Below is a small trained network, with its code and all its weights. Each question gives an input and a target symbol and asks what happens when units are switched off, that is, made to give their printed mean instead of their output.

import numpy as np


def w(rows, s, z=0):
    codes = np.array(rows[::2]) - 128.0
    scale = np.full(codes.shape[1], s)
    scale[-1] = z or s
    return codes * scale


def norm(h):
    return h / np.sqrt((h * h).mean(-1, keepdims=True) + 1e-5)


def f(y):
    return np.maximum(y, 0)


def softmax(a):
    e = np.exp(a - a.max(-1, keepdims=True))
    return e / e.sum(-1, keepdims=True)


def log_softmax(a):
    a = a - a.max(-1, keepdims=True)
    return a - np.log(np.exp(a).sum(-1, keepdims=True))


def net(x, mask):
    ids = ['αβεζηξτφ'.index(c) for c in x.split()]
    T = len(ids)
    res = E[ids] + P[:T]
    u = 0
    for l in range(2):
        q, k, v = (norm(res) @ M[l].T for M in (Q, K, V))
        z = softmax(np.where(np.tri(T) > 0, q @ k.T / 4**0.5, -1e9)) @ v
        res = res + np.where(mask[u], z, O[l][:, -1]) @ O[l][:, :-1]
        u += 1
        y = f(norm(res) @ A[l][:, :-1].T + A[l][:, -1])
        res = res + np.where(mask[u : u + 4], y, B[l][:, -1]) @ B[l][:, :-1]
        u += 4
    return log_softmax(norm(res)[-1] @ U[:, :-1].T + U[:, -1])


Q, K, V, O, A, B = {}, {}, {}, {}, {}, {}
E = w([
[153,184,139,151,99],'α',
[137,48,82,125,123],'β',
[115,101,176,219,66],'ε',
[159,124,110,139,174],'ζ',
[215,134,168,33,171],'η',
[69,169,160,164,250],'ξ',
[103,52,194,162,196],'τ',
[62,139,41,169,124],'φ',
],0.021)
P = w([
[142,125,216,70,87],'0',
[102,85,93,150,2],'1',
[107,101,197,21,80],'2',
[130,113,118,113,101],'3',
[80,130,144,76,61],'4',
[78,152,85,140,92],'5',
[153,82,147,91,137],'6',
[96,153,94,125,119],'7',
],0.0055)
Q[0] = w([
[216,72,106,151,97],'0.h0',
[144,109,1,172,113],'0.h0',
[160,238,61,65,160],'0.h0',
[152,152,176,199,79],'0.h0',
],0.0088)
K[0] = w([
[167,110,158,106,89],'0.h0',
[148,93,111,101,117],'0.h0',
[184,209,5,154,140],'0.h0',
[156,163,254,179,15],'0.h0',
],0.0071)
V[0] = w([
[136,2,176,61,39],'0.h0',
[201,117,149,48,67],'0.h0',
[19,208,182,59,205],'0.h0',
[107,105,106,140,187],'0.h0',
],0.0068)
O[0] = w([
[132,156,124,255,143,4],'0.h0',
[148,137,134,137,103,8],'0.h0',
[138,133,92,185,137,84],'0.h0',
[99,121,220,132,195,240],'0.h0',
],0.0085,0.0022)
A[0] = w([
[149,65,92,94,180,143],'0.n0',
[50,162,254,48,54,126],'0.n1',
[149,31,90,91,90,253],'0.n2',
[133,127,39,45,131,11],'0.n3',
],0.0099,0.0021)
B[0] = w([
[163,1,144,171,177,255],'0.n0',
[239,234,127,237,103,181],'0.n1',
[45,247,51,104,240,218],'0.n2',
[183,43,117,193,193,193],'0.n3',
],0.0054,0.006)
Q[1] = w([
[199,111,47,16,160],'1.h0',
[75,58,63,41,127],'1.h0',
[90,108,17,221,254],'1.h0',
[17,122,185,50,195],'1.h0',
],0.0064)
K[1] = w([
[158,230,40,147,140],'1.h0',
[190,101,60,3,195],'1.h0',
[85,176,217,225,101],'1.h0',
[32,41,191,136,216],'1.h0',
],0.007)
V[1] = w([
[168,168,150,127,209],'1.h0',
[191,101,174,189,167],'1.h0',
[254,170,86,21,158],'1.h0',
[220,4,150,116,85],'1.h0',
],0.0057)
O[1] = w([
[87,150,124,116,5,251],'1.h0',
[70,85,107,212,104,246],'1.h0',
[107,106,79,108,89,64],'1.h0',
[62,77,171,65,178,76],'1.h0',
],0.012,0.0028)
A[1] = w([
[187,51,132,254,96,188],'1.n0',
[182,67,107,50,71,4],'1.n1',
[165,81,199,53,63,117],'1.n2',
[99,41,44,39,121,147],'1.n3',
],0.008,0.0039)
B[1] = w([
[168,99,82,81,62,255],'1.n0',
[228,106,126,174,254,149],'1.n1',
[124,173,69,132,224,158],'1.n2',
[134,146,161,52,86,217],'1.n3',
],0.0093,0.0061)
U = w([
[137,151,93,48,167,4],'α',
[187,81,155,225,50,132],'β',
[87,169,181,147,253,161],'ε',
[49,85,164,3,126,153],'ζ',
[124,115,140,84,86,120],'η',
[223,187,86,113,68,245],'ξ',
[79,14,212,191,128,49],'τ',
[218,229,60,57,232,151],'φ',
],0.011,0.0046)

Each question gives the input, a string of symbols that net reads in full, and the target symbol t.
The units are the heads (4 rows each of Q, K, V and O) and the neurons (one row each of A and B). Each row of codes is followed by its name. A weight is (code - 128) times the scale printed after its matrix; where a second scale follows, it is the last column's (O, A, B and U).
mask holds one flag per unit, layer by layer, with each layer's heads first. A switched-off unit (its flag False) gives its mean, the last column of its rows in O or B, instead of its output. The means were averaged over made-up inputs and are rounded, as every weight is.
A unit's drop is (log p(t) with every unit on - log p(t) with that unit switched off) / (log p(t) with every unit on - log p(t) with every unit switched off).
The circuit of an input: a set's keep is (log p(t) with only the set's units on - log p(t) with every unit switched off) / (log p(t) with every unit on - log p(t) with every unit switched off). Starting from all 10 units, units are removed one at a time, each time the one whose removal leaves the highest keep (on an exact tie, the one counted first), for as long as the keep stays at least 0.8.
units of the circuit, in order: the units of the circuit, biggest drop first
k most important neurons: the k neurons with the biggest drops, biggest first
k most important neurons of layer l: the k neurons of layer l with the biggest drops, biggest first
drop when u is switched off: that unit's drop, to one decimal
input ξ α ε ζ ζ ξ φ, target ζ: units of the circuit, in order => 0.h0
input τ ζ β, target τ: 2 most important neurons => 0.n0, 1.n2
input ε ζ ζ, target ε: units of the circuit, in order => 1.h0, 0.n1, 0.h0
input φ φ β, target φ: units of the circuit, in order => 1.h0, 0.n2
input ε τ φ, target ε: 2 most important neurons => 0.n0, 1.n0
input φ ξ φ, target φ: units of the circuit, in order => 1.h0, 0.h0
input ζ ε ζ ζ β, target ζ: 2 most important neurons => 1.n3, 0.n1
input ξ ξ β, target ξ: units of the circuit, in order => 1.h0, 0.h0, 0.n2
input β β ζ, target β: 2 most important neurons => 0.n2, 1.n0
input τ τ ζ, target τ: units of the circuit, in order => 1.h0, 0.h0
input ζ ξ φ ε φ ζ ζ φ, target ζ: 2 most important neurons of layer 0 => 0.n1, 0.n2
input ζ τ τ ζ, target τ: drop when 1.h0 is switched off => 0.4
input α β ξ η ξ ξ ζ, target ξ: drop when 1.n0 is switched off => 0.4
input φ φ β φ, target φ: drop when 0.n2 is switched off => 0.2
input ζ φ ξ φ φ β, target φ: units of the circuit, in order => 0.n2
